Below are the code and all the weights of a small trained network. Each question names an input and a class and asks about switching units off, where a switched-off unit gives its printed mean instead of its output.

import numpy as np


def w(rows, s, z=0):
    codes = np.array(rows[::2]) - 128.0
    scale = np.full(codes.shape[1], s)
    scale[-1] = z or s
    return codes * scale


def norm(h):
    return h / np.sqrt((h * h).mean(-1, keepdims=True) + 1e-5)


def f(y):
    return np.maximum(y, 0)


def log_softmax(a):
    a = a - a.max(-1, keepdims=True)
    return a - np.log(np.exp(a).sum(-1, keepdims=True))


def net(x, mask):
    res = np.array(x, float).reshape(1, 6) / 4 @ E
    u = 0
    for l in range(2):
        y = f(norm(res) @ A[l][:, :-1].T + A[l][:, -1])
        res = res + np.where(mask[u : u + 4], y, B[l][:, -1]) @ B[l][:, :-1]
        u += 4
    return log_softmax(norm(res)[-1] @ U[:, :-1].T + U[:, -1])


A, B = {}, {}
E = w([
[164,175,153,33,148],'x0',
[164,154,128,60,175],'x1',
[129,100,23,93,195],'x2',
[176,185,157,191,153],'x3',
[2,181,140,177,78],'x4',
[59,163,200,123,180],'x5',
],0.0066)
A[0] = w([
[197,212,191,90,37,86],'0.n0',
[152,126,114,184,140,224],'0.n1',
[120,176,192,121,94,81],'0.n2',
[159,42,124,254,105,254],'0.n3',
],0.0065,0.0035)
B[0] = w([
[94,33,87,205,12,183],'0.n0',
[147,1,100,158,188,198],'0.n1',
[83,198,143,201,60,165],'0.n2',
[210,65,171,166,205,253],'0.n3',
],0.0075,0.0057)
A[1] = w([
[126,119,40,86,180,103],'1.n0',
[9,13,82,158,159,253],'1.n1',
[214,130,114,124,82,232],'1.n2',
[32,202,254,171,151,137],'1.n3',
],0.0087,0.0033)
B[1] = w([
[8,251,123,123,129,176],'1.n0',
[156,156,172,50,189,254],'1.n1',
[41,109,191,154,178,203],'1.n2',
[202,168,115,126,50,225],'1.n3',
],0.012,0.0077)
U = w([
[205,233,153,144,25,135],'0',
[142,92,19,145,111,1],'1',
[58,193,100,48,237,182],'2',
[120,66,186,219,78,82],'3',
[130,117,151,140,182,114],'4',
[179,8,152,185,218,201],'5',
[119,96,21,157,118,8],'6',
],0.012,0.007)

Each question gives the input, the list of numbers given to net, and the class t.
The units are the neurons (one row each of A and B). Each row of codes is followed by its name. A weight is (code - 128) times the scale printed after its matrix; where a second scale follows, it is the last column's (A, B and U).
mask holds one flag per neuron, layer by layer. A switched-off neuron (its flag False) gives its mean, the last column of its row in B, instead of its output. The means were averaged over made-up inputs and are rounded, as every weight is.
A unit's drop is (log p(t) with every unit on - log p(t) with that unit switched off) / (log p(t) with every unit on - log p(t) with every unit switched off).
The circuit of an input: a set's keep is (log p(t) with only the set's units on - log p(t) with every unit switched off) / (log p(t) with every unit on - log p(t) with every unit switched off). Starting from all 8 units, units are removed one at a time, each time the one whose removal leaves the highest keep (on an exact tie, the one counted first), for as long as the keep stays at least 0.8.
units of the circuit, in order: the units of the circuit, biggest drop first
top k neurons: the k neurons with the biggest drops, biggest first
k most important neurons of layer l: the k neurons of layer l with the biggest drops, biggest first
drop when u is switched off: that unit's drop, to one decimal
input [-2,-5,-8,7,-5,-1], class 5: units of the circuit, in order => [0.n3 1.n3]
input [6,-8,0,-3,7,5], class 0: units of the circuit, in order => [1.n3]
input [-1,-4,-5,4,-5,8], class 0: 2 most important neurons of layer 1 => [1.n3 1.n2]
input [8,-8,2,-1,-2,-4], class 2: top 3 neurons => [0.n3 1.n0 0.n2]
input [-2,5,-4,2,-3,3], class 3: top 2 neurons => [0.n0 1.n1]
input [1,6,-4,-8,-7,-5], class 2: units of the circuit, in order => [0.n3 1.n0 1.n3]
input [-6,7,-7,2,-5,5], class 3: top 2 neurons => [1.n1 0.n2]
input [-2,-8,-7,-4,4,0], class 0: top 2 neurons => [1.n3 1.n2]
input [4,-2,-2,3,-5,1], class 3: units of the circuit, in order => [1.n1 0.n0]
input [-7,1,-1,-5,4,-7], class 5: top 2 neurons => [0.n3 1.n0]
input [2,6,-7,4,-5,1], class 3: 3 most important neurons of layer 0 => [0.n0 0.n3 0.n2]
input [7,-2,-8,5,0,-5], class 3: units of the circuit, in order => [0.n0 1.n3]
input [1,4,6,8,-6,0], class 2: units of the circuit, in order => [1.n0 0.n3]
input [2,2,-8,-4,1,-5], class 3: most important neuron of layer 0 => [0.n0]
input [1,0,-1,-4,-8,4], class 2: units of the circuit, in order => [0.n3 1.n0]
input [6,-1,-6,5,-4,-5], class 5: top 2 neurons => [1.n3 1.n0]
input [4,-8,8,7,2,-8], class 2: top 3 neurons => [1.n0 0.n0 1.n3]
input [0,-3,5,-2,-8,-3], class 2: top 2 neurons => [1.n0 0.n0]
input [-6,-2,6,-7,3,-6], class 2: 2 most important neurons of layer 1 => [1.n1 1.n0]
input [3,-4,-3,3,4,-7], class 3: top neuron => [0.n2]
input [-4,-6,5,-4,3,-5], class 2: 2 most important neurons of layer 1 => [1.n1 1.n0]
input [7,-8,-2,-3,3,-8], class 3: top 2 neurons => [0.n1 0.n0]
input [1,-3,1,-4,7,4], class 0: drop when 1.n3 is switched off => 0.8
input [-1,2,6,4,-6,-2], class 2: drop when 1.n0 is switched off => 1.0
input [-1,1,-3,-7,-4,2], class 2: drop when 0.n2 is switched off => 0.1
